-3  37  39  16  1  40  -78  -2  -21  -31  37  19  -55  50  -23  67  50  -25  12  15  2  -40  -49  56  83  -1  -52 = kolud
-3  37  39  16  1  40  -78  -2  -21  -31  37  19  -55  50  -23  67  50  -25  12  15  2  -40  -49  56  64  -2  -47 = bule
-7  4  30  25  -11  57  -69  7  -17  -28  18  8  -44  66  -36  40  58  -6  -23  10  11  -53  -39  52  49  2  -58 = giko
-4  15  41  10  -4  44  -73  1  -15  -30  25  13  -51  58  -27  55  61  -19  -15  11  4  -46  -43  55  65  0  -50 = Vifud
-3  40  32  21  -6  43  -82  -3  -14  -27  32  15  -54  48  -19  59  42  -21  9  9  1  -47  -46  54  71  -2  -54 = Delob
Table of tags by key:
15 -> Z851
49 -> Z425
65 -> Z439
key Vifud 24:  -> Z439
asked: -4  15  41  10  -4  44  -73  1  -15  -30  25  13  -51  58  -27  55  61  -19  -15  11  4  -46  -43  55  65  0  -50 -> Vifud

-39  -22  85  38 : Fibeg
-16  -26  16  55 : Dugi
31  11  -23  11 : pemi
7  32  -1  18 : Gop
-10  -13  51  -16 : soz
Table of tags by key:
-1 -> Z184
16 -> Z131
-23 -> Z404
51 -> Z673
55 -> Z782
key Dugi 2:  -> Z131
asked: -16  -26  16  55 -> Dugi
asked: -39  -22  85  38 -> Fibeg

-2  16  42  8 = Bof
-34  -43  -27  7 = Zona
17  7  -1  18 = Zabin
18  22  2  -16 = Luga
-30  -1  -40  -36 = dalab
-25  55  41  79 = Buvi
14  20  -3  -19 = Dasa
25  16  27  34 = fatat
0  -17  -16  -20 = tafen
tags:
6 -> Z587
18 -> Z292
7 -> Z9
-3 -> Z91
-1 -> Z162
27 -> Z966
0 -> Z222
key Zabin 2:  -> Z162
asked: 14  20  -3  -19 -> Dasa

1  -8  -1  3  -1  17  0  11  8  -1  10  0  7  11  0  2  8  9  0  2  -1  gep
2  92  4  26  -1  16  0  0  23  -3  -8  0  -4  13  -1  74  2  0  29  1  1  zug
36  2  2  4  11  -1  27  32  38  1  12  22  21  37  79  20  0  0  42  58  1  bur
18  60  26  48  0  -1  -5  0  -1  0  0  12  2  0  -1  19  11  0  63  0  2  vuma
18  10  -1  1  5  0  6  5  8  5  39  0  10  13  2  6  5  11  0  1  0  mol
8  6  -1  15  12  0  3  19  8  -5  59  0  -2  22  38  43  -1  2  0  20  -1  nelu
Table of tags by key:
5 -> Z445
1 -> Z516
4 -> Z403
15 -> Z80
3 -> Z553
2 -> Z913
16 -> Z745
key nelu 3:  -> Z80
asked: 2  92  4  26  -1  16  0  0  23  -3  -8  0  -4  13  -1  74  2  0  29  1  1 -> zug
asked: 18  60  26  48  0  -1  -5  0  -1  0  0  12  2  0  -1  19  11  0  63  0  2 -> vuma
asked: 18  10  -1  1  5  0  6  5  8  5  39  0  10  13  2  6  5  11  0  1  0 -> mol
asked: 36  2  2  4  11  -1  27  32  38  1  12  22  21  37  79  20  0  0  42  58  1 -> bur

6  -18  -28  -9  27  17  4  16  -5  32  12  32  -19  -17  44  24  -2  18  6  5  11  25  31  13  -16  22  43  -18  1  -28  24  14  -37  -23  33  -19  20  -43 : funu
4  -12  -3  9  29  8  5  2  -20  44  8  36  -11  8  47  46  -11  24  8  -6  7  48  37  29  -14  31  42  -15  -9  -3  33  24  -47  -1  35  -12  43  -33 : lofil
-18  5  -5  1  4  -3  -14  30  44  -15  -13  -26  34  -16  -51  -18  9  19  33  -13  -9  -34  15  -20  -13  -33  -23  17  -15  -5  -27  5  58  19  -29  -6  -31  59 : tufup
37  53  51  7  -57  3  31  -28  10  -66  20  -32  9  37  -26  -62  37  -63  -41  53  17  -45  -91  -18  80  -8  -55  41  64  51  -21  -41  64  10  -26  68  -36  33 : kur
-13  16  11  7  -8  -7  -10  20  42  -26  -13  -34  39  -3  -60  -26  13  8  25  -8  -8  -39  -3  -21  2  -35  -37  26  -7  11  -31  -1  70  28  -37  8  -34  71 : Foma
-13  17  16  9  -9  -9  -10  15  37  -26  -14  -34  38  1  -59  -24  11  6  23  -9  -9  -36  -5  -18  3  -33  -38  26  -8  16  -30  -1  66  30  -37  10  -31  70 : zuvos
-3  -13  -8  3  20  2  -2  2  -13  28  0  20  -8  -1  25  29  -11  18  7  -10  0  28  28  16  -17  16  26  -13  -13  -8  18  15  -32  -2  19  -15  25  -21 : tis
Table of tags by key:
0 -> Z159
11 -> Z506
-8 -> Z765
20 -> Z437
key tis 29:  -> Z765
asked: -13  17  16  9  -9  -9  -10  15  37  -26  -14  -34  38  1  -59  -24  11  6  23  -9  -9  -36  -5  -18  3  -33  -38  26  -8  16  -30  -1  66  30  -37  10  -31  70 -> zuvos
asked: 4  -12  -3  9  29  8  5  2  -20  44  8  36  -11  8  47  46  -11  24  8  -6  7  48  37  29  -14  31  42  -15  -9  -3  33  24  -47  -1  35  -12  43  -33 -> lofil
asked: -18  5  -5  1  4  -3  -14  30  44  -15  -13  -26  34  -16  -51  -18  9  19  33  -13  -9  -34  15  -20  -13  -33  -23  17  -15  -5  -27  5  58  19  -29  -6  -31  59 -> tufup

